Here is a tiny trained network, its code and every weight. The questions are about switching its units off for an input and a target symbol, where a switched-off unit gives its printed mean instead of its output.

import numpy as np


def w(rows, s, z=0):
    codes = np.array(rows[::2]) - 128.0
    scale = np.full(codes.shape[1], s)
    scale[-1] = z or s
    return codes * scale


def f(y):
    return np.maximum(y, 0)


def softmax(a):
    e = np.exp(a - a.max(-1, keepdims=True))
    return e / e.sum(-1, keepdims=True)


def log_softmax(a):
    a = a - a.max(-1, keepdims=True)
    return a - np.log(np.exp(a).sum(-1, keepdims=True))


def net(x, mask):
    ids = ['ΔΘΞΣΦαβγελμτψω'.index(c) for c in x.split()]
    T = len(ids)
    res = E[ids] + P[:T]
    u = 0
    for l in range(2):
        r = res
        for j in range(3):
            rows = slice(3 * j, 3 * j + 3)
            q, k, v = (r @ M[l][rows].T for M in (Q, K, V))
            z = softmax(np.where(np.tri(T) > 0, q @ k.T / 3**0.5, -1e9)) @ v
            o = O[l][rows]
            res = res + np.where(mask[u + j], z, o[:, -1]) @ o[:, :-1]
        u += 3
        y = f(res @ A[l][:, :-1].T + A[l][:, -1])
        res = res + np.where(mask[u : u + 4], y, B[l][:, -1]) @ B[l][:, :-1]
        u += 4
    return log_softmax(res[-1] @ U[:, :-1].T + U[:, -1])


Q, K, V, O, A, B = {}, {}, {}, {}, {}, {}
E = w([
[102,120,97],'Δ',
[164,124,135],'Θ',
[135,141,109],'Ξ',
[127,118,129],'Σ',
[116,119,136],'Φ',
[116,111,117],'α',
[130,116,126],'β',
[109,145,152],'γ',
[119,119,127],'ε',
[117,119,132],'λ',
[164,155,253],'μ',
[161,161,144],'τ',
[121,117,133],'ψ',
[61,47,128],'ω',
],0.016)
P = w([
[130,135,104],'0',
[62,79,221],'1',
[142,181,49],'2',
[108,49,240],'3',
[145,180,39],'4',
[108,57,247],'5',
[149,185,40],'6',
[75,47,245],'7',
[159,186,32],'8',
[41,57,253],'9',
[154,187,31],'10',
[71,64,246],'11',
[177,184,27],'12',
],0.0052)
Q[0] = w([
[167,77,2],'0.h0',
[141,127,199],'0.h0',
[133,111,83],'0.h0',
[198,214,93],'0.h1',
[181,221,84],'0.h1',
[78,60,122],'0.h1',
[97,184,32],'0.h2',
[117,117,190],'0.h2',
[149,72,234],'0.h2',
],0.0063)
K[0] = w([
[83,1,84],'0.h0',
[159,183,141],'0.h0',
[96,61,114],'0.h0',
[205,192,136],'0.h1',
[214,251,76],'0.h1',
[112,61,133],'0.h1',
[158,177,227],'0.h2',
[111,85,79],'0.h2',
[95,60,58],'0.h2',
],0.0061)
V[0] = w([
[141,179,169],'0.h0',
[137,177,34],'0.h0',
[122,100,150],'0.h0',
[150,160,99],'0.h1',
[112,84,143],'0.h1',
[157,178,94],'0.h1',
[168,181,72],'0.h2',
[133,91,119],'0.h2',
[109,1,153],'0.h2',
],0.0097)
O[0] = w([
[148,116,168,121],'0.h0',
[22,165,159,23],'0.h0',
[135,118,105,165],'0.h0',
[74,186,127,60],'0.h1',
[135,92,140,194],'0.h1',
[91,193,122,33],'0.h1',
[87,149,159,31],'0.h2',
[153,124,145,148],'0.h2',
[254,103,118,251],'0.h2',
],0.0074,0.0022)
A[0] = w([
[123,138,162,251],'0.n0',
[157,205,75,194],'0.n1',
[162,221,133,150],'0.n2',
[89,109,2,32],'0.n3',
],0.0085,0.0014)
B[0] = w([
[99,134,104,196],'0.n0',
[85,210,133,251],'0.n1',
[144,206,182,211],'0.n2',
[78,75,11,232],'0.n3',
],0.011,0.0022)
Q[1] = w([
[146,24,89],'1.h0',
[122,233,180],'1.h0',
[82,217,137],'1.h0',
[110,140,89],'1.h1',
[111,106,6],'1.h1',
[101,171,62],'1.h1',
[247,45,253],'1.h2',
[91,233,19],'1.h2',
[86,205,74],'1.h2',
],0.0051)
K[1] = w([
[90,26,104],'1.h0',
[166,254,179],'1.h0',
[156,192,109],'1.h0',
[101,119,46],'1.h1',
[148,144,52],'1.h1',
[98,113,44],'1.h1',
[116,38,211],'1.h2',
[154,176,78],'1.h2',
[128,187,111],'1.h2',
],0.007)
V[1] = w([
[185,170,170],'1.h0',
[99,54,63],'1.h0',
[1,39,143],'1.h0',
[70,105,55],'1.h1',
[160,118,35],'1.h1',
[105,130,116],'1.h1',
[115,110,187],'1.h2',
[78,102,213],'1.h2',
[97,72,146],'1.h2',
],0.0065)
O[1] = w([
[135,203,127,76],'1.h0',
[115,62,154,255],'1.h0',
[165,2,144,156],'1.h0',
[35,24,109,137],'1.h1',
[4,141,124,203],'1.h1',
[124,77,127,117],'1.h1',
[232,109,142,104],'1.h2',
[243,85,120,72],'1.h2',
[157,87,171,145],'1.h2',
],0.0047,0.0021)
A[1] = w([
[33,219,3,170],'1.n0',
[144,204,116,183],'1.n1',
[111,60,76,137],'1.n2',
[120,246,243,2],'1.n3',
],0.006,0.0058)
B[1] = w([
[85,112,190,255],'1.n0',
[161,175,145,194],'1.n1',
[140,134,95,195],'1.n2',
[103,121,2,163],'1.n3',
],0.013,0.0074)
U = w([
[126,121,128,73],'Δ',
[53,104,124,120],'Θ',
[159,178,178,255],'Ξ',
[123,111,2,144],'Σ',
[91,183,64,98],'Φ',
[198,147,156,104],'α',
[96,119,105,147],'β',
[130,124,126,70],'γ',
[65,144,252,151],'ε',
[151,124,168,152],'λ',
[128,138,112,43],'μ',
[133,118,143,106],'τ',
[193,71,165,99],'ψ',
[175,160,40,146],'ω',
],0.0094,0.006)

Each question gives the input, a string of symbols that net reads in full, and the target symbol t.
The units are the heads (3 rows each of Q, K, V and O) and the neurons (one row each of A and B). Each row of codes is followed by its name. A weight is (code - 128) times the scale printed after its matrix; where a second scale follows, it is the last column's (O, A, B and U).
mask holds one flag per unit, layer by layer, with each layer's heads first. A switched-off unit (its flag False) gives its mean, the last column of its rows in O or B, instead of its output. The means were averaged over made-up inputs and are rounded, as every weight is.
A unit's drop is (log p(t) with every unit on - log p(t) with that unit switched off) / (log p(t) with every unit on - log p(t) with every unit switched off).
The circuit of an input: a set's keep is (log p(t) with only the set's units on - log p(t) with every unit switched off) / (log p(t) with every unit on - log p(t) with every unit switched off). Starting from the 12 units with the biggest drops (on a tie, the unit counted first), units are removed one at a time, each time the one whose removal leaves the highest keep (on an exact tie, the one counted first), for as long as the keep stays at least 0.8.
circuit, biggest first: the units of the circuit, biggest drop first
k most important neurons: the k neurons with the biggest drops, biggest first
which heads matter: for each layer, one digit per head in row order, 1 if its drop is at least 0.15 and else 0, layers parted by /
drop when u is switched off: that unit's drop, to one decimal
input Θ Φ ω ω τ Ξ ω Ξ, target ψ: which heads matter => 010 / 100
input μ ω τ Φ, target ψ: which heads matter => 010 / 000
input μ ω Θ, target Ξ: 2 most important neurons => 1.n1; 0.n1
input Σ λ ω γ Δ α Ξ γ μ, target ω: circuit, biggest first => 1.n3; 0.n2; 1.h0; 1.n0
input Σ Θ τ Δ ψ τ Θ λ Ξ β Σ, target ε: 4 most important neurons => 1.n0; 0.n1; 1.n3; 1.n2
input ω μ μ ω β β, target ψ: circuit, biggest first => 0.h1; 1.h0; 1.h2
input Σ ω τ μ, target ψ: most important neuron => 0.n1
input τ Θ Ξ Ξ α α β Δ Ξ Θ Φ Θ Ξ, target ε: 3 most important neurons => 1.n0; 0.n1; 0.n3
input τ Ξ Ξ Σ Φ, target ε: 2 most important neurons => 1.n0; 1.n3
input Θ ψ Ξ Ξ Δ, target Θ: which heads matter => 000 / 010
input Ξ Ξ Δ α β Ξ γ, target ε: 2 most important neurons => 1.n0; 1.n2
input Ξ Ξ Ξ τ γ Σ ω ω ω Θ α τ τ, target Φ: 3 most important neurons => 1.n3; 0.n2; 0.n1
input γ ω Θ λ ε Θ Δ, target Θ: 2 most important neurons => 1.n0; 0.n3
input Δ Φ ω ψ, target ψ: most important neuron => 0.n3
input α ω Φ ω Θ λ, target ψ: drop when 0.h1 is switched off => 0.3
input Φ μ Θ τ ω β, target ψ: drop when 1.h1 is switched off => 0.0
input ψ Ξ τ ω, target ψ: drop when 0.h2 is switched off => 0.0
input Φ ω λ Φ, target ψ: drop when 1.h2 is switched off => 0.1
